Here is a tiny trained network, its code and every weight. The questions are about switching its units off for an input and a target symbol, where a switched-off unit gives its printed mean instead of its output.

import numpy as np


def w(rows, s, z=0):
    codes = np.array(rows[::2]) - 128.0
    scale = np.full(codes.shape[1], s)
    scale[-1] = z or s
    return codes * scale


def f(y):
    return y / 2 * (1 + np.tanh(0.7978845608 * (y + 0.044715 * y**3)))


def softmax(a):
    e = np.exp(a - a.max(-1, keepdims=True))
    return e / e.sum(-1, keepdims=True)


def log_softmax(a):
    a = a - a.max(-1, keepdims=True)
    return a - np.log(np.exp(a).sum(-1, keepdims=True))


def net(x, mask):
    ids = ['βηξπσφ'.index(c) for c in x.split()]
    T = len(ids)
    res = E[ids] + P[:T]
    r = res
    for j in range(2):
        rows = slice(3 * j, 3 * j + 3)
        q, k, v = (r @ M[0][rows].T for M in (Q, K, V))
        z = softmax(np.where(np.tri(T) > 0, q @ k.T / 3**0.5, -1e9)) @ v
        o = O[0][rows]
        res = res + np.where(mask[j], z, o[:, -1]) @ o[:, :-1]
    y = f(res @ A[0][:, :-1].T + A[0][:, -1])
    res = res + np.where(mask[2:18], y, B[0][:, -1]) @ B[0][:, :-1]
    return log_softmax(res[-1] @ U[:, :-1].T + U[:, -1])


Q, K, V, O, A, B = {}, {}, {}, {}, {}, {}
E = w([
[113,198,120,132,111,167,44,127,182,98,162,116],'β',
[68,116,141,139,55,129,157,104,95,254,154,211],'η',
[136,67,135,111,124,84,50,123,193,156,84,114],'ξ',
[99,137,165,174,213,125,142,166,160,164,77,89],'π',
[121,191,116,67,167,156,132,157,120,156,61,119],'σ',
[113,215,68,135,144,27,159,169,167,127,159,144],'φ',
],0.018)
P = w([
[168,170,159,158,65,116,95,153,161,45,63,85],'0',
[148,146,112,129,57,161,94,190,208,109,118,18],'1',
[180,151,118,59,144,131,135,117,196,173,151,36],'2',
[154,164,149,94,151,82,68,196,99,142,123,113],'3',
[45,156,148,134,137,101,63,97,133,78,50,154],'4',
[26,119,143,73,161,138,189,62,147,90,145,92],'5',
[106,107,62,125,117,197,197,124,194,185,142,106],'6',
[10,114,69,200,73,152,108,223,118,165,101,148],'7',
[96,152,123,143,179,72,59,156,82,192,89,230],'8',
[142,95,72,75,220,133,155,150,130,245,217,194],'9',
[19,76,87,96,128,175,253,100,169,171,155,158],'10',
[20,117,140,142,128,129,183,105,116,144,71,235],'11',
],0.012)
Q[0] = w([
[140,114,84,184,119,125,44,248,36,131,120,116],'h0',
[176,120,112,116,91,161,147,211,176,194,165,74],'h0',
[132,153,162,120,162,112,79,137,120,164,142,187],'h0',
[236,103,209,176,75,139,122,180,44,31,116,175],'h1',
[99,171,169,89,183,63,66,166,108,143,135,125],'h1',
[2,141,50,165,86,150,123,171,203,142,13,194],'h1',
],0.015)
K[0] = w([
[78,94,104,78,125,153,192,105,154,80,147,59],'h0',
[25,127,147,154,73,103,123,139,87,48,55,136],'h0',
[130,82,85,161,86,171,168,179,134,148,167,126],'h0',
[174,139,128,105,154,135,112,111,189,57,126,2],'h1',
[122,131,87,125,74,133,168,190,133,247,150,110],'h1',
[88,94,138,117,132,143,177,43,93,183,182,210],'h1',
],0.016)
V[0] = w([
[102,141,163,236,144,186,133,130,143,137,155,94],'h0',
[147,166,70,142,177,101,129,138,171,74,137,119],'h0',
[141,163,143,100,138,112,174,172,82,149,96,102],'h0',
[104,126,133,131,222,145,174,175,128,148,62,123],'h1',
[117,248,101,120,122,145,147,146,139,99,166,151],'h1',
[121,110,157,181,138,35,153,144,207,126,159,125],'h1',
],0.012)
O[0] = w([
[82,119,152,151,104,173,196,86,155,50,71,152,132],'h0',
[124,75,141,117,184,155,147,153,111,95,183,221,214],'h0',
[204,143,103,182,118,152,169,176,167,157,105,170,224],'h0',
[160,218,212,140,129,134,92,96,159,191,164,99,231],'h1',
[200,234,68,106,107,88,140,154,129,138,75,180,255],'h1',
[112,125,105,206,179,100,113,2,170,146,162,128,124],'h1',
],0.0096,0.0074)
A[0] = w([
[144,160,74,70,138,107,139,178,113,133,120,167,33],'n0',
[133,128,170,121,139,124,113,138,121,156,147,101,74],'n1',
[155,128,181,117,94,136,125,144,178,125,94,118,103],'n2',
[195,155,147,149,106,118,143,120,157,88,122,126,94],'n3',
[86,81,140,110,134,168,165,120,125,54,134,179,132],'n4',
[86,60,91,103,193,108,100,120,48,89,176,95,109],'n5',
[142,76,127,140,84,137,89,119,102,89,155,80,101],'n6',
[146,80,128,107,167,130,132,176,93,105,174,154,80],'n7',
[96,114,96,140,137,156,143,111,56,173,111,100,108],'n8',
[105,155,119,143,124,147,80,126,132,170,145,139,81],'n9',
[177,145,139,167,149,133,140,154,142,144,139,147,51],'n10',
[168,92,45,60,97,82,77,130,12,92,193,117,11],'n11',
[125,141,106,146,77,91,148,118,109,96,81,35,86],'n12',
[62,75,152,92,138,120,153,99,71,44,170,110,54],'n13',
[135,108,79,168,146,101,151,93,97,104,169,151,39],'n14',
[138,109,109,121,117,163,136,174,95,136,119,149,120],'n15',
],0.011)
B[0] = w([
[114,88,155,169,131,161,136,84,151,108,157,120,252],'n0',
[125,89,116,145,84,131,133,132,120,101,109,108,144],'n1',
[106,73,133,109,120,127,127,122,74,133,132,90,198],'n2',
[77,87,135,99,131,133,77,134,117,171,151,138,192],'n3',
[190,115,190,137,66,91,146,104,143,82,132,58,170],'n4',
[109,124,183,68,76,134,131,139,131,144,112,100,149],'n5',
[164,137,107,117,106,73,235,130,106,107,91,160,129],'n6',
[87,122,122,205,178,143,72,51,158,171,160,136,137],'n7',
[169,128,161,113,122,139,106,154,164,123,125,125,145],'n8',
[134,77,141,102,152,118,163,129,127,84,118,122,169],'n9',
[93,93,124,97,95,106,146,128,92,103,116,104,215],'n10',
[177,160,195,156,82,203,145,171,140,162,75,135,129],'n11',
[163,120,103,190,138,184,119,103,29,123,177,110,141],'n12',
[56,134,1,63,246,99,111,84,51,131,182,147,144],'n13',
[139,133,149,123,105,194,100,164,109,155,86,95,144],'n14',
[117,166,127,132,161,86,97,104,156,107,130,152,179],'n15',
],0.0094,0.014)
U = w([
[166,153,135,142,54,84,177,137,209,33,120,135,61],'β',
[117,168,73,166,80,146,105,97,103,123,138,94,57],'η',
[117,203,146,37,68,140,94,240,174,165,106,123,230],'ξ',
[58,138,190,198,104,136,80,78,229,131,178,82,9],'π',
[41,129,76,73,114,83,126,105,138,99,163,118,11],'σ',
[122,195,2,149,159,69,127,156,217,141,166,213,255],'φ',
],0.0036,0.0049)

Each question gives the input, a string of symbols that net reads in full, and the target symbol t.
The units are the heads (3 rows each of Q, K, V and O) and the neurons (one row each of A and B). Each row of codes is followed by its name. A weight is (code - 128) times the scale printed after its matrix; where a second scale follows, it is the last column's (O, A, B and U).
mask holds one flag per unit, heads first, then neurons. A switched-off unit (its flag False) gives its mean, the last column of its rows in O or B, instead of its output. The means were averaged over made-up inputs and are rounded, as every weight is.
A unit's drop is (log p(t) with every unit on - log p(t) with that unit switched off) / (log p(t) with every unit on - log p(t) with every unit switched off).
The circuit of an input: a set's keep is (log p(t) with only the set's units on - log p(t) with every unit switched off) / (log p(t) with every unit on - log p(t) with every unit switched off). Starting from the 12 units with the biggest drops (on a tie, the unit counted first), units are removed one at a time, each time the one whose removal leaves the highest keep (on an exact tie, the one counted first), for as long as the keep stays at least 0.8.
circuit, biggest first: the units of the circuit, biggest drop first
unit that matters most: the unit with the biggest drop
k most important neurons: the k neurons with the biggest drops, biggest first
heads that matter: for each layer, one digit per head in row order, 1 if its drop is at least 0.15 and else 0, layers parted by /
drop when u is switched off: that unit's drop, to one decimal
input ξ η β π β π φ, target σ: 2 most important neurons	[n13 n5]
input π φ β β π σ π η ξ φ, target η: circuit, biggest first	[h0 n12]
input σ σ σ ξ σ β π π π σ η, target β: unit that matters most	n4
input π φ σ π φ η β σ β, target σ: circuit, biggest first	[h0 h1 n13]
input σ σ φ φ η, target π: circuit, biggest first	[h1 h0 n7 n4]
input σ β ξ π σ φ η π π β φ π, target σ: circuit, biggest first	[h0 h1]
input η π σ β, target β: circuit, biggest first	[h1 h0 n4]
input π σ π π π σ β π η π, target β: circuit, biggest first	[h0 h1 n4]
input σ φ σ η, target π: circuit, biggest first	[h0 h1 n7 n4]
input σ π π η β β ξ φ, target σ: 3 most important neurons	[n13 n5 n4]
input π σ π β π σ σ φ π η φ β, target η: circuit, biggest first	[h0 n12]
input β ξ ξ, target σ: circuit, biggest first	[n13 h1 h0]
input β σ φ σ φ σ σ, target φ: heads that matter	10
input σ η σ σ σ σ φ σ σ π φ β, target β: circuit, biggest first	[h1 n4 h0]
input η σ σ σ ξ, target φ: heads that matter	11
input σ π σ σ σ π σ β, target ξ: heads that matter	01
input σ π φ β, target φ: circuit, biggest first	[h1]
input σ π σ η, target β: circuit, biggest first	[h0 n4 h1]
input π σ η η π η ξ, target β: 2 most important neurons	[n4 n3]
input β ξ β ξ, target σ: drop when n13 is switched off	0.5
input β φ β β, target φ: drop when h1 is switched off	0.1
input π σ σ σ β φ π π β, target π: drop when h1 is switched off	1.1
